Each row, then the group of its hidden value
[  43 -216   37 -139  160  168  -23  -92  -59  147  332  110  -52   57
 -126   69   70  112  -70  204 -296 -249   31   85  -75  183  -75  160
 -211   32  -30  112  120 -186]
U
[ -24  -93  -79   29 -341 -163   45   99  212  170  162  -50  126  132
  -46 -285  -56  171  322 -113  -44  320 -139   48   52 -115  336 -203
  -59   43 -144 -115  -29  157]
Y
[ 186  -93 -165  -83   74    0 -125 -239  108  159  119  -42  116   85
  -80  -22  -19  -19   38  109  -53  -33 -176 -217  -45   -3 -144  -30
 -231   90  -96 -105    0  -56]
S
[  -1 -351  338  173   -7   16  135   58   57  163  127  140 -176  227
 -106  227  120  245   61  302 -236 -130 -132  264  -70  432    9  -29
  -83  188   96  367   53 -120]
B
[ 216  -54 -231   80  103  -56 -359 -227   55  125 -137  -38  161   45
  -56  122   42  -10   66  157   64  -23 -270 -189   -7    6 -280 -108
 -156    3  -62  -41  -66  -16]
S
[-160 -223  660 -146  242  392  411   -1  115 -198  418  218 -377  159
 -274  -18 -375  125 -225  118 -571 -489  246  417 -145  -91  150  332
  -90  307  253  358  539 -494]
A
[-186   -6   94  173 -272  -32  -25  215  204  -53   78   21  -11   89
  -92 -322 -177  218  296 -175 -144  252  -40  244   54 -261  424  -60
  106   45   32  -16  132   15]
W
[ -92 -112  306  -98   18  161  151   28  137  -97  239   98 -107  100
 -194 -122 -314  117  -11  -17 -321 -175   88  275  -28 -280  181   68
  -73  115   49  163  327 -227]
U
[ 105 -392  204   37  142  114   21  -51  -80  284  334  175 -103  182
 -152  318  199  206  -26  435 -333 -281 -150  176  -92  461 -158   10
 -262   80  -64  395  -12 -201]
S
[ 261 -110 -415 -115  147  -26 -410 -260  -97  270   56  -20  236  -21
  -44  144  196   -8   11  212    9  -93 -193 -227   -3  117 -341  -56
 -281 -142 -207  -95 -132   23]
W
[  49 -252  297   36  -51   16  183  -25  178  117  204   71  -69  232
 -163   59 -134  141   77  171 -230  -91 -162  154  -47   31   66 -124
 -167  201  -29  259  105 -143]
Y
[  39  -68 -184 -134  198  134 -287 -109 -130   34   85   71   45  -86
  -77   38   59   55  -82   93 -147 -213   89   65  -17   18 -155  178
 -109 -134    4  -41  133  -93]
A
[  66  -52  -96   30 -169 -118  -39  -59  219  103   26  -72  114  118
  -51 -183  -92   63  207  -54   12  194 -177  -88   14 -118  122 -145
  -86  103  -70 -135    5   73]
Y
[-112  -73  -42  121 -110   56   49   51  158   96  269    1  -99  107
  -21 -318  103  169  213  -37 -178  214  -31  -54  -71  234  307  214
    3  223  117 -201   43  -32]
S
[  98   47 -274  147 -279 -279 -318  -12  206   71 -286 -123  283   55
  -13 -141 -108   58  324 -132  223  340 -287  -68  119 -327   66 -369
    4  -81 -140 -164  -93  240]
Y
[  39 -306  352  -13  -74   26  264    3  164  158  306   96  -84  256
 -174   68 -122  173   71  195 -287 -114 -140  206  -52   73  105 -134
 -204  197  -70  314  110 -146]
Y
[ 247 -334  257   87  313   92  -59 -262    6  150   -4  122 -100  201
 -157  506   55   48 -158  491 -178 -425 -258   32 -115  358 -460  -44
 -260  188   59  426   49 -274]
Y
[-141 -255  400  132   82  233  221   80   82   33  373  169 -311  189
 -146  -19   17  239   19  197 -428 -163   28  249 -131  333  191  268
  -43  291  206  251  211 -298]
W
[ 209   70 -497  -57 -134 -230 -330 -218  169  157 -162 -181  336    5
   25 -186  -11  -64  208 -110  240  279 -244 -353   62 -204  -83 -212
 -135  -44 -172 -395 -122  224]
Y
[ 135 -285  431 -100  -37  -59  273 -103  238   49   36   50  -18  261
 -198  197 -335   63  -31  162 -154 -227 -157  219  -16 -191  -69 -305
 -216  195  -61  377  212 -137]
B
[ -31 -131  169   24 -217  -34  140   69  233   74  227   18   22  183
 -144 -191 -214  159  215  -34 -188  117 -130  151   12 -219  286 -167
 -100  122  -99   88   98  -39]
S
[  37    4 -434   62  -63  -43 -253  -95   65  198  114  -85  105    1
   58 -270  257   72  214  -32   26  277 -113 -298  -31  254   85  155
  -59   58    4 -412 -121  112]
S
[ 165   42 -289  -98  303   89 -484 -275  -79  -53 -198   -1  143 -118
  -77  124  -53  -88 -129   83   21 -249  -24 -107   -2 -179 -386   93
 -114 -135   21 -105  127 -104]
A
[ 151 -326  522    9   81   58  220 -116  187   63  135  122  -90  292
 -259  308 -299   93  -58  314 -275 -343 -231  244  -59  -97 -145 -246
 -252  225  -52  532  190 -280]
Y
[-133   61  -29  -98  -25  114  -45   22  116 -138  121    9  -16  -30
  -94 -337 -224   68   62 -200 -170   25  158  112    4 -314  245  177
   34   28   91 -189  278  -82]
A
[ 289 -304  238  -38  300   92   -1 -324   60  146   64   87  -41  206
 -188  431  -70   -9 -176  432 -180 -432 -253  -33 -110  167 -447  -94
 -332  196  -22  368   86 -281]
Y
[ 254  159 -656  -86 -117 -257 -427 -300  191  140 -251 -248  407  -40
   60 -251  -20 -141  212 -177  344  336 -257 -508   68 -279 -137 -197
 -130  -54 -171 -564 -143  271]
Y
[  43 -376  466   16  -64   29  294   38  137  168  298  142 -115  284
 -207  181 -126  213   50  271 -329 -190 -154  320  -49  104   74 -190
 -212  186  -75  469  119 -176]
Y
[   6 -210  145   -9 -206 -123  165   44  187  130   82    8   12  179
  -75  -53  -71  159  154   25  -83   83  -91  150    9   30  166 -175
  -85  124  -36   88   76   55]
B
[ 121  125 -632  138 -125 -198 -584 -101   47  148 -231 -141  319  -81
   69 -188  179   23  293  -96  248  363 -239 -299   81  -66  -52 -109
   -6 -165 -113 -418 -207  254]
S

Part 2:
[ 160  420 -206  217  121  172  -18  -54  220 -163  123  -71 -222 -155
 -131 -247  282  225  269 -214 -263   31 -345  398  185  543  387 -127
 -401  227 -241  140 -282  275]
[32]
[-157  158  -65 -101  131 -142  181 -106 -341  428   31  -51  248 -309
   42   20 -277 -514 -155  479  -24  349 -176  313  315 -239  -30  113
    2  233 -116 -165  410 -110]
[17]
[ -67   18  -32  401  135  -63 -364   90  305 -210  132   12   -7 -146
  200 -430  179  352  505 -285  -53 -111   89  -34  -14  177  410 -226
 -226 -125 -298    4   -3    7]
[18]
[-184 -229   94 -563  147  -24  258  154 -225  118  209  -69  117 -165
   34  -86  -80 -487 -489  284  -88  223  -44  219  391   47  206   67
  276  366 -107   62  306 -171]
[17]
[-157 -196   56 -206 -272   -6  261  152 -320 -140 -280 -365  153 -237
  127 -291  122 -249 -508  246   96   88    5 -109  -53  122  392   24
   -1  122 -107  272  299  140]
[34]
[-126  -54  -40 -375  169    3  379  141 -303  187   99 -279  116 -250
   20 -190 -106 -493 -404  236   34  268 -126  302  485  -36  371   59
  323  403 -102    7  355 -376]
[34]
[-241 -203   31 -374  137 -139   77   74 -239  249  217   22  209 -176
  133  -19 -246 -489 -325  390  -24  214  -13  143  335  -80  144   76
  216  267 -118  -92  378 -248]
[24]
[-172 -277  103 -553    3   16  320  205 -256  -21   64 -198   97 -174
   49 -178   28 -422 -594  252  -39  172  -28  114  282  139  327   55
  243  341 -102  191  283  -82]
[32]
[-171 -200   84 -224 -270  -16  227  132 -300 -135 -266 -302  164 -240
  124 -261  135 -249 -493  257   52   91    7 -105  -88  114  302   22
  -53   91 -111  268  289  226]
[32]
[-264 -422  151 -469 -171  -77   96  189 -233 -100   -3  -79  169 -122
  181 -137   -3 -332 -578  350   -9   70   93 -144   28  174  277   50
  109  176 -119  218  295   87]
[25]
[-119 -354  212   87  139  -81 -247  126  225 -173  232   -7   83   27
  157 -288  283  138  279 -513  -86 -154  436 -142 -159 -221   43 -226
  117 -380  -54 -160  291  -18]
[28]
[-171 -197   80 -546  147  -15  289  148 -243  124  184 -100  112 -180
   22  -95  -75 -488 -486  279  -78  238  -64  240  403   40  214   70
  275  372 -103   64  310 -177]
[17]
[  18  110 -136  472 -111 -268  -83 -496 -113  609  203  128  122  428
   23  565 -361 -213  265  162  -28   47  377    6 -166 -469 -437  115
  222 -500  343 -625  585 -198]
[28]
[-159  174 -117  198   26 -259  -29 -276 -310  558   37   55  306 -152
  108  208 -394 -436   65  481   14  259  -24  159   99 -407 -218  121
  -46  -56   -3 -385  509 -109]
[24]
[-214 -352  197 -169 -277  -96   -6   85 -177 -159 -162 -115  201 -121
  178 -165  158 -150 -340  149  -16   -9  205 -257 -286    4   78  -20
  -96 -144  -71  167  323  341]
[25]
[ 304  443 -334  395 -304  118  164 -413   47  113   49  -97 -309  410
 -228  359   55  133   48   23 -206  -32 -104  220  -94  501  139   77
 -140  -66  213  -52  -75  222]
[34]
[-208 -498  234    8 -142 -138 -183  137   32 -197   19  -76  173   41
  252 -234  194   35  -35 -206   27 -159  479 -366 -317 -167   98 -132
  117 -383  -23  -25  394   72]
[28]
[ 154  241 -191  132  -53  115 -125 -163  270 -126  269  140 -288  194
 -118   96  147  234  134  -57 -328  -73 -174  220   49  701  267  -41
 -291  127  -86   96 -290  311]
[25]
[-298 -507   93 -370   37 -161   30  257 -129   25  224  -42  143   10
  289 -173 -216 -302 -392  309  127   51  255 -170  282   77  492   37
  489  197 -117   49  411 -486]
[18]
[-307 -525  140  -21 -383 -193 -125  188 -160 -213 -205 -146  219  -33
  389 -268  -12  -40 -333  293  201 -110  366 -545 -297   95  422  -17
   77 -171 -115  211  391   38]
[18]
[ -71 -151  143   92  207  -24 -260   74  241 -155  242   31   55  -99
   74 -288  320  140  348 -497 -190  -90  210   42  -89 -114    3 -232
 -111 -252 -133 -134  139  150]
[24]
[ 122   70 -240  417 -302  -30 -211 -236  261  -62  207  130 -281  535
   57  239  -61  344  162   69 -111 -211  176 -152 -145  643  379   15
  -15 -147   85    4  -83   27]
[18]
[-150  106 -136  351   -8 -305 -101 -294 -249  567   66   56  284    0
  170  234 -441 -342  172  414   87  174  143   33   36 -454 -172  106
   88 -200   60 -462  574 -264]
[28]
[-290 -518  108 -505   73 -131   30  239 -146   52  294   -3  150   -8
  229 -100 -182 -389 -451  269   40   61  197  -84  299   58  369   37
  454  226  -88    1  386 -402]
[28]
[ -10  123 -135  458  -79 -278  -90 -473 -149  627  179  116  167  339
   46  512 -379 -251  263  205  -16   81  333   23 -133 -511 -425  114
  189 -454  302 -620  602 -205]
[28]
[ 250  361 -245  293 -297   72   55 -433   90  108  121   85 -279  442
 -214  451   40  122   30   96 -300  -32  -58  180 -157  514  -35   91
 -208 -101  195  -48  -89  382]
[17]
[ 120  424 -180  316  174  146  -21   11  175 -175   10 -195 -121 -336
  -73 -438  326  225  374 -312 -171   55 -328  381  168  332  412 -187
 -426  166 -300  107 -185  213]
[34]
[ -45  -82  175   35  239    8 -157   52  200 -129  208    7   58 -153
    2 -276  357   79  308 -492 -232  -19  156  143  -60 -160  -89 -218
 -135 -218 -128 -118  148  219]
[25]
[ -26  426 -223  282   98 -130  275 -255 -393  569 -104 -246  229 -278
  -13   40 -291 -451   69  352   74  357 -181  389  269 -426  -29  108
    6   82   -7 -327  492 -243]
[34]
[ -24  210 -132  362  -33 -253  -42 -470 -214  648  142  117  206  178
    5  483 -364 -345  207  287  -63  168  166  144  -67 -499 -474  128
   54 -331  225 -573  554  -89]
[24]
[  37  -41  140   33  180   87  136   80   74 -132   68 -277   24 -134
  -71 -345  441   21  163 -596 -139    7  177  188  -30 -243   21 -199
   44 -213  -21  -88  250   88]
[34]

[  63 -134  -80  -13  -67   87  -87   45  101   66  -18   -3  -79  -56
  -94  129  174   63  -36  -41  120  142  102  -57   37    9   19   66
  100 -147  -32   71  212  102]
J943
[   0 -157  -94   -8  112   -4   85  167    4   11   29   31 -107  -45
   27   53  -72  -23   23  -65   16    0 -157  121  -40 -244   42   -5
   34  -21   82  -88  -17   38]
J450
[  21 -129 -118  -28  128  -12  110  108  -23   49    4   31  -66  -67
   -2   81  -60  -20   41  -50   44   31  -95   79  -24 -231   42    8
   43 -127   89  -28   26   31]
J243
[-402  507  149  128   22  122 -300   10 -245  299 -277  262  460  332
 -327  -20  300   35 -508   49  165   45  304 -612  195  266  286  -19
 -358  348 -321 -201 -417  265]
J735
[ 159 -374  -69  -73  155  -93  109   80 -234   84  250 -151 -335   26
  292   18  -86 -179  359 -202 -383   42 -499  327 -238 -522   90   18
  200 -277  376  321    8    0]
J811
[  -3 -177  -37   14    2  -26  -63  158   79  -10   67  -23 -173  -94
   31    2   83  -18  -56  -46   19   32 -192  115   10 -182  -32   30
  114   37    7  -57   22   71]
J500
[ 111 -278 -184  -56  120  -27  182  181   23  -31   55  -24 -216 -119
  100   73 -152  -57  172 -129   -7   10 -182  273 -108 -376  -38   -6
  122 -209  160  -24  146  -39]
J608
[   7 -149 -124  -32  150  -35  151  145  -21    1    3   50  -37  -74
   -9   19 -121   22  -48    5   59  -11  -75   81   11 -189   66   -3
  -12  -34   90 -136   20   43]
J608
[-478  656  257  151  -27   24 -550 -256 -183  465 -223  243  374  130
 -349  186  688 -129 -433   53  245  185  125 -632  282  116   81   63
  -97  115 -412  160 -475  284]
J943
[ -89   20  -15  -23  121  -82  -40  120 -490  168    3   11  -49  289
  179 -167  -10 -257   55 -256 -338   -4 -188   55 -183 -429  136  -67
  -89  -95  122  112 -132   25]
J450
[  10  -48  -16  -34  -42  -29 -169  -62 -130  162   19  -20  -58   -4
  -29   39  274  -56  -61  -49  -22  158   21  -87   40  -96   28   66
  101 -221   -5  236  144  113]
J943
[  85 -167  -84  -39  -80   29 -107   21   30   64   12  -30 -113  -63
  -50   63  196   29  -45  -46   62  147   94  -21   36  -34   -7   68
  122 -205  -11  129  278   92]
J943
[ -92  -18  -60    4  127  -41   39  125  -64   55  -34   87    5  -29
  -29   16  -18  -38 -102  -23   68   -9  -88   17   30 -208   45  -12
  -32   23    2 -131  -89   59]
J450
[  -7 -107 -104  -19  139  -13  107  114  -20   49   -1   46  -46  -61
  -10   77  -65  -17   14  -36   53   15 -105   65  -12 -220   53    4
   21  -83   78  -59  -15   42]
J608
[  11  -93 -109  -32   91  -10   62   86  -32   64  -20   32  -41  -62
  -30   65   -1  -14   -9  -44   65   54  -26   27    2 -181   33   14
   34 -137   45  -13   67   47]
J243
[-116  118   69   -7   33 -163 -274 -302    9  281   51   29  -33 -311
 -130  256  525 -122 -107  108  198  221 -163 -133  230 -184 -135  142
  287 -322  -86  394  -31  145]
J943
[  33 -233  -81   -5    5  -18   -3  215   50  -58   55  -24 -181  -59
   56  -56   -6   -2  -54  -71  -10    9 -135  155  -25 -183  -14    8
   74   36   35 -118   96   48]
J500
[   4 -160 -100  -10  123   -8  107  164    2   10   25   35  -91  -49
   22   49  -89   -9   14  -53   22   -4 -142  114  -34 -231   54   -4
   22  -23   89  -98  -13   37]
J450
[ -61   31  -38   25   40  117  -52  133 -182  155  -81   54   34  234
  -22   32   34  -56   22 -183  -82   53   28 -110 -107 -124  168  -25
  -94  -31    9   14  -82   88]
J243
[ 267 -651 -236 -136  270 -224  467   74  454 -256  287  -58 -224 -711
  -38  127 -283  330 -117  455  327  -32 -296  354  272  -64  -26  142
  266  -70  316 -221  277   65]
J811
[-212  164  -12  -14  -56 -113 -203  295 -613   37 -181   81   75  448
  127 -562   36 -241 -388 -267 -295  -69  193  -63  -91 -245   79 -141
 -323  185 -161 -264   31   34]
J811
[ -14  -25  -87  -11   20    1  -60   32   21  104  -47   33  -72 -103
  -57  130  152  -66    4  -87  123  109   -9    8   19 -206  -71   31
  116 -213  -44   72  100   43]
J735
[ -16 -110 -150  -16  149  -64  152   24  378  -33  -26  111    8 -479
 -227  255   19  164 -191  247  496   48   -8   24  266  -38 -108   83
  141  -70  -58 -215   79   74]
J243
[  24  -89  -76  -44  -48  -20  -88   21  -19   51  -33   18   -2  -66
 -102  -25  174   63 -215   42  114  111  175  -98  121   42   23   56
   28 -109  -60    5  241  116]
J943
[ 141 -380 -210  -56  -30   -8  117  358   85 -205   19  -47 -268  -73
  110 -151 -176   23  -28 -141   -2  -30   -8  311  -91 -237  -83  -30
   53  -14   52 -266  347  -37]
J811
[ -34 -107 -122  -51  -44  -60  -20  371 -384  -94 -102   20  -64  299
  152 -462 -135 -120 -234 -242 -236  -76  156  111 -132 -234   59 -116
 -220  110  -35 -302  212   -8]
J811
[ -51   26  -56   16  -14   73 -100   51   37  114  -89   63   19  -16
 -126  119  169    9  -91  -52  155  106   97 -118   54  -39   16   33
   25  -83  -97   -1   53   97]
J735
[ -98 -142 -195  -81  240 -315  312   94  382 -273  -60  220  224 -700
 -348 -123 -156  387 -830  670  724 -117  220  -31  618  234  -94   74
  -86  297 -153 -753  180  129]
J450
[  19  -71  -83  -47   51  -61  -33   -8  -90  118    5   -5  -85  -84
    1   67  132  -88   18  -68   22  110  -57   29    9 -242  -29   37
  119 -261   37  148  114   45]
J735
[ -16 -146 -149   -1  182  -53  183   54  445  -53    4  114  -52 -517
 -198  317  -23  145 -110  223  499   22 -123  107  234 -121 -136   79
  183  -50  -30 -230   17   50]
J608
[  44 -262  -59   -3   27  -33   10  166  114  -48  103  -35 -178 -136
   27   -5   17   48  -66   14   28   20 -192  137   28 -132    5   43
  114   51   64  -88   61   80]
J500

[ -24   64  157   83 -243  136  -36  -12   -6   80  401  -40  -92   58
  130  -86  273  -96  157  -45 -215   85  139  162 -267   38   60  -33
  -16  136  110  -43  -34 -158]
J946
[  72  284  103  239   15   38   40  162  -58 -123  121  -17  -85  -15
 -103    3   65 -127  -16  -45 -115  -13  284 -121 -169  -70   80 -112
  -30  150   37  -68  146 -216]
J234
[-144 -332  138 -258  184 -109   55 -101  -41  -78 -414  -98    5 -167
  -61  -27    1  179 -110  228  244 -187  -97    9    6  148   -6  249
  279 -284  -94  167   21  216]
J946
[-119  157   18   20   21  300  157   61  123   61  145 -260   33   51
   57   31  204  101 -186  162  -96  136   37  189  198  -35  157  287
   94 -189  101  -33  -37 -143]
J571
[-125 -182  -50 -155   81  160  220 -111   48  155  -48 -159  -36   49
   80   92  153  223 -135  222  -31   47 -210  266  143  108  123  337
  284 -362    0   35   24   26]
J818
[  52  508  103  318    2  -48  -40  107   11 -200   94  -13  119  337
  -84  169 -266   88  -19 -303 -144  -34  292 -394 -286 -206  -24 -201
 -259  434  157 -245  166 -128]
J571
[ -10 -566  279 -380 -166  -85  -90  -72  -57   14    6 -118  -44 -480
   81 -313  204 -140  215  298  288 -183   70  228  -95   98  -47  109
  333 -319  -56  280 -194  219]
J818
[ 164  254  -29  254 -246   85  -44    0  -18  194  547  -27 -112  196
  119  -47   20   88  253  -25 -290   42    8   94 -224 -154 -111 -111
 -189  127  105 -195   46 -291]
J174
[ 326   62  -51   73 -160  -99  129  103 -110   -2  172   86  -22   99
  -17  109 -132 -182  159 -103 -122  -21  242 -252 -342 -272   64 -261
   99   53   78 -178  170    0]
J46
[  11  -30  210   -6  -67 -170 -158  -25  -95  -96  -83   29  -15   -6
  -31 -115  -52   48  125    6   49 -174  100 -204 -354   -8 -148  -71
  -79  142   -2   -5   16   47]
J404
[  39  236  178  135   31 -128    8   98  -62 -272 -116   56   88  169
 -121  157 -165  -82  -39 -272  -34  -80  351 -420 -368 -100   67 -214
  -41  343   93 -123  176   35]
J234
[  20   51  161   94  -98   87   58   88  -58  -47  227  -13 -123 -100
   -1  -38  250 -232   57  -29 -125   35  262   78 -205   44  158  -80
  123   76   45   22   71 -149]
J946
[-135 -260   29 -231   88  -93   16 -206  -26   94 -322  -56   16  138
   41   27  -58  395  -57  199   76 -134 -311  -27 -103  102 -123  279
  109 -228  -50   12   11  186]
J849
[  -2 -637  168 -475   38 -108  142  -34  -96  -61 -353  -66  -14 -421
  -24  -86  151 -168  -16  293  320 -162   67   64  -35  104  133  168
  559 -464 -102  269  -43  349]
J174
[ -72 -419  175 -277  114 -102   17  -54  -62  -53 -283 -121  -58 -390
  -53 -169   83   48   -8  332  305 -218  -36  127   53  135  -26  215
  328 -374 -124  249  -37  170]
J849
[-244 -118  217 -246    6  116  -16  -80  180  -75  -68 -324  247  -36
   98  -41   -1  220 -110  111  218  -30   43  115  164    4   31  315
  127 -156  126   93 -201  206]
J571
[ 261  217  -25  174 -214  -27   81   52   -7    2  397    6   63  226
   61  147 -206  -72  205 -243 -167   30  255 -148 -291 -286   52 -272
  -17  201  177 -232  122  -49]
J46
[-144 -356   97 -281   99  -63   35 -152  -35   47 -322  -92  -18  -79
   14  -53   62  239  -65  271  158 -141 -209   70  -29  148  -49  295
  231 -314  -80  125  -25  192]
J849
[  46   24 -135    9   37  189  294    6   49  133  153 -141  -33   94
   50  174   68   92  -95  108 -122  104  -43  192  132  -62  192  165
  253 -274   58  -74  111  -81]
J174
[-148 -153   81 -122  226   10   56  -44    5  -32 -295 -191  -30 -195
  -76  -86   45  247 -155  335  206 -144 -126  121  181  110  -23  331
  184 -341  -92  146    8   45]
J404
[  38  270  165  172 -140  -53 -144   34  -21  -85  164   -6   45  202
    8  -25  -88   54  118 -155 -121  -54  194 -239 -359 -127 -104 -146
 -237  326  115 -153   35  -90]
J234
[  47  111  253   38 -278  163  -66  162   23  -57  403 -132    1 -156
   74 -185  275 -309  123    5  -83   71  401   49 -172 -117   96  -79
    5  110  143    8 -123 -140]
J571
[ -95 -368  299 -370 -163   12 -132  -13    9  -26  -84 -187   73 -315
   84 -308  222  -67   66  300  234 -105   99   61  -72    7  -57  213
  165 -241   19  188 -267  203]
J571
[  50  332   44  206  -94  204   63  166   18   10  288 -107  -46   81
    5  -12  172  -86  -38   23 -219  110  218  -16  -76 -136   94    4
  -73   74  109 -126   44 -274]
J571
[ 175  142   71  175 -388  130  -88    8   42  185  769 -118  -64    7
  198 -163   93  -59  373  -23 -196   59  144  270 -168 -173  -69 -137
 -110   97  160 -105  -91 -240]
J174
[-244  141   27  -24  191  124  162  -98  154  -72 -171 -213  198  312
   21  260 -124  373 -272  -64    7   42  -58  -13  114   29  125  282
   79  -32  121  -84   58   98]
J234
[ 317  249 -112  226  -38  -18  215  165  -64  -41  224   18  -30   94
  -74  185 -172 -142   64 -120 -140   11  277 -184 -160 -281  131 -236
   99   45   84 -194  247 -130]
J46
[ -51 -165  266  -86 -211 -141 -288 -171   -1   34  195  -94   29  -64
  126 -248  -73  205  316   53  121 -199  -35   89 -251   25 -279    3
 -122   87   44   59 -158   76]
J849
[-110  222   30   35  247  136  152  105  119 -138 -187 -278  142   11
 -103  105 -105  222 -304  138  119  -23   83  -59  296 -103   87  266
   87 -184   53  -16   51  -37]
J571
[ 310 -137  -35  -79 -169 -200   15   21 -153   67    2   90  -40   32
    0  -33 -153  -44  211   81  -13 -131   54 -271 -368 -244 -116 -151
   67  -84   -1 -119   83   99]
J46
[  14 -293  -36 -276 -123  -15   42 -195   61  195   24 -161  117  113
  172   -3 -123  317  107  184   88  -55 -233  110  -20  -98  -99  228
  149 -305   65  -37 -109  234]
J46
[ -78 -147  190 -188  -17   26 -133   15   37   -2  -91 -254   46 -279
   12 -299   75  149    3  384  236 -150  -17   71  116  -49 -163  277
   26 -289  -20  136 -196   45]
J571
[ -29  180   -1  167  304   83  315  138  -33 -184 -166  -54  -78  -37
 -189  243   42  -61 -278  -21  -33    4  208  -34   87   64  302   49
  283  -76  -22   11  298 -127]
J946
[-104 -437  264 -307 -126  -33 -161  -94  -53   66  -56 -132  -81 -367
   80 -374  275   17  146  382  204 -160  -61  211  -98  137 -129  231
  156 -289  -75  235 -213  119]
J404
[-241 -356  126 -305  -63  121   30 -235  107  160   42 -230   54  -23
  196  -67  171  280   12  214   94   -6 -227  384   91  174   13  373
  233 -306   44  129 -173  167]
J849

[  51 -278  132 -106  116  -78 -390  232  182  340 -294   19  -50   -2
  233  113 -318   38  178    2  -70  -80 -136  -88  -53  236 -348  -37
 -126  -63  259  117   46    8]
M
[ -84  -30  101 -310  -81   45  442  -99   30   70   42  137  108 -151
  210  -12   23 -158  -18  -94  379  -54  111 -162  -44  115   15   34
  259  -86  151  139  216  112]
L
[-288  -73  102  -51  259  -59  -77   11  -92  104  -80   91  152   31
  140 -156 -253 -148  -28   82   85  -83  170 -175 -273  185 -354  125
   53  106  142  338  127  116]
L
[  25    4   -3 -270 -174  -63  253  -34 -206  158 -154   58  139 -348
  -15 -136  306  101 -160   80  232  -41  352 -113   90 -107  127   97
   75 -154   77  156  173  -20]
Z
[  10 -280  137  -72  127  -71 -273  145  122  286 -229   88  -24    0
  167  135 -299   36  152   39  -27 -113  -83 -130  -31  196 -320   30
  -17  -22  212  168  -11   -3]
M
[  62   37   70 -124 -278   52  227  -82  -47  -63   16  -79   11 -162
  -42  -11  262  -39  -75  -56  270    0  -43   71   87 -120  335  -57
   23 -171  -45  -66  -45 -112]
J
[  40 -127   15   20 -125  -65   76 -125 -294   51  -80  134   80 -184
 -279   25  231  184  -74  208  118  -73  200  -45  131 -200  223  170
  116  -94 -112  195 -273 -245]
J
[-246  102  250  -55  115  112 -335  113  421  -59  187 -233  -27  190
  401   93 -538 -357  245 -306   71    8 -563   25 -333  385 -301 -221
 -117  125  156  -80  145  206]
L
[ -24  180  126 -160 -216   83 -214  198  184  -32  -31 -401  -23  -69
  247 -122   10 -179   32 -204  115  102 -276  183 -140   86  111 -289
 -331 -125   57 -197  200   72]
K
[ -37   -5   58  -14 -137  -59   24 -104 -238   39    6   66  113 -266
 -237   70  146  199  -46  185   82  -89  195 -107  141 -168  123  175
  117    4  -97  182 -154 -118]
F
[ -52 -221  181  140   59  -50    1  -99  -71   40  -80  146  -20  -33
 -161  219 -138   86  -38  175   29 -244   34 -172  158  -59 -172  212
  168  108   26  189 -211  -68]
V
[-196  211   35  -89  -80    3  297 -150 -220 -153    7 -114  143 -176
  -67 -316  290 -163 -341    1  277  -51  237  -15  -84 -146  129   65
   -1  -17   -7   69  191   39]
F
[-155  148  181 -152  -73  101 -166  -72  327  -26  396  -40   52  -52
  204  309 -367 -106  352 -279  149   20 -514  -66 -139  266  -33 -103
  160   83   23  -37  -25   69]
M
[  93 -100  115 -167  -16    9 -399  151  396  211  -62 -106 -114    3
  260  175 -281  -74  280 -258   19    9 -522   48  -80  261 -128 -211
 -151 -131  227 -162   14  -47]
Z
[ 110 -279   78   49   75 -101 -318  190   15  202 -461 -102 -128   29
    8 -103  -16   -4 -104   90  -75 -118  -30   62   28  -15 -176  -39
 -304 -137  196   -5  -36 -127]
F
[-107  209   43 -163 -208   17   88  -15 -155  -52   32 -165  145 -247
   -1 -183  230  -30 -121   -3  201   43  143   24  -55  -91  205  -24
  -65  -72  -53   51  139   21]
K
[ 130  -29   56 -173 -297   61  235 -109   14  -12   60   10   -1 -145
  -17   87  233  -12   40 -104  303   32 -148   69   93  -65  395  -76
  112 -229  -41  -69 -130 -179]
J
[ 180 -183  186  -12 -164   55 -369  266  267   89 -216 -274 -181  120
  215  112 -129  -93  167 -125    5   46 -450  219  -22  122   62 -286
 -322 -196   82 -182 -113 -102]
N
[ -91  120  135 -124  -92   71 -130 -115  258  -21  334  -19   30  -95
   87  278 -235  -54  274 -242  150   -3 -459  -49  -62  166   42  -70
  151   34   13  -67  -83  -18]
V
[  83   35   64 -257 -220   23  -39    7  153  126   58  -44   14 -225
  102  134   31   40  160 -159  173   27 -214   -7   48   66  153 -102
   26 -154   77  -78   32  -57]
Z
[  -3 -109   99   92 -167  -69  -92   50 -371   40 -171  -22  105 -173
 -226    0  169  239  -82  344   -2  -48  325  -23  120 -210  142  152
  -32  -21 -179  285 -229 -139]
J
[  35   36  228  -11 -221  123 -283  187  269  -96   32 -365 -105  123
  244  101 -150 -191  167 -202   81   97 -510  230 -116  136  137 -312
 -258  -95  -24 -194  -61   -5]
N
[ -51  114   31 -155 -260    8  228  -83 -274  -40   48  -33  180 -255
  -80 -121  314   57 -105   86  256   53  246   -2    2 -145  333   53
   78 -113 -136  166   -5  -69]
J
[  63  110  126 -203 -283   77 -349  272  202   71  -28 -363  -15 -101
  277   -1  -41  -53  206 -180   61  165 -324  192 -114  133  165 -320
 -326 -177   18 -156  100   19]
J
[-187   94  170 -125  -66   88  339 -210   79 -123  260   67   87  -81
   88  115  -90 -183    0 -133  323  -99 -104 -142  -38   79   14   56
  295   75   32   70   69  102]
M
[ -62 -151  110    2   22  -53  128 -190 -103   73   32  244   66 -135
 -153  201  -57  110    5  118  129 -187   81 -217  123  -38  -66  236
  298   58   18  227 -178  -93]
V
[-224  -44    7 -227  146  -44  340 -219 -152  106   68  308  217 -129
   59 -112  -17 -107  -53   13  314  -76  258 -255 -173  114 -107  209
  351    2  124  344  116   29]
L
[-342  158  109   42   89  -37  105 -161 -265 -119   92    6  213 -131
 -109 -149   -4  -59 -226  133  127 -130  282 -176 -115  -66 -142  225
  129  202  -48  292   86  103]
V
[-273  114  161   57   35    6  254 -182 -172 -177   69  -19  118  -79
  -82  -97   24 -138 -272   72  197 -177  190 -143  -33  -90 -100  177
  140  170  -10  177   92  112]
V
[  48   84  179 -108 -245   90 -347  326  227    1 -143 -474  -83    3
  304  -76  -53 -160   79 -169   36  113 -334  245 -114  108   83 -354
 -446 -152   56 -216  154   72]
J
[-150   83  241 -180  -10  134 -132  125  434  -21  138 -223  -40  110
  458   86 -406 -354  215 -335  176   23 -497   26 -251  358 -190 -260
  -82   18  194 -125  232  222]
L
[  24  113   67 -166 -288   41  108  -26  -45  -25   45 -127   56 -234
  -14  -13  217   13  -24  -48  216   30  -16   50   65  -92  290  -67
  -18 -136  -50  -46   22  -57]
K
[-174   95  105 -200   25   74   42 -206  258   -6  386  129   88  -42
  166  219 -285 -162  269 -289  260   -4 -410 -125 -180  265  -24  -23
  300   38   80   30  -19   18]
M
[ 197 -121  129  -63 -207   74  -40 -107  349   20  122    3 -186  -44
  -26  388  -71  -18  230 -239  161  -71 -601   68  191   37  208 -137
   89 -155   67 -284 -271 -217]
F
[  15 -174  139  134 -138  -53  -86   36 -307   20 -159    3   62  -74
 -192   63  100  184  -52  307    7  -59  216  -14  104 -165  119  137
    2  -14 -168  272 -291 -157]
N
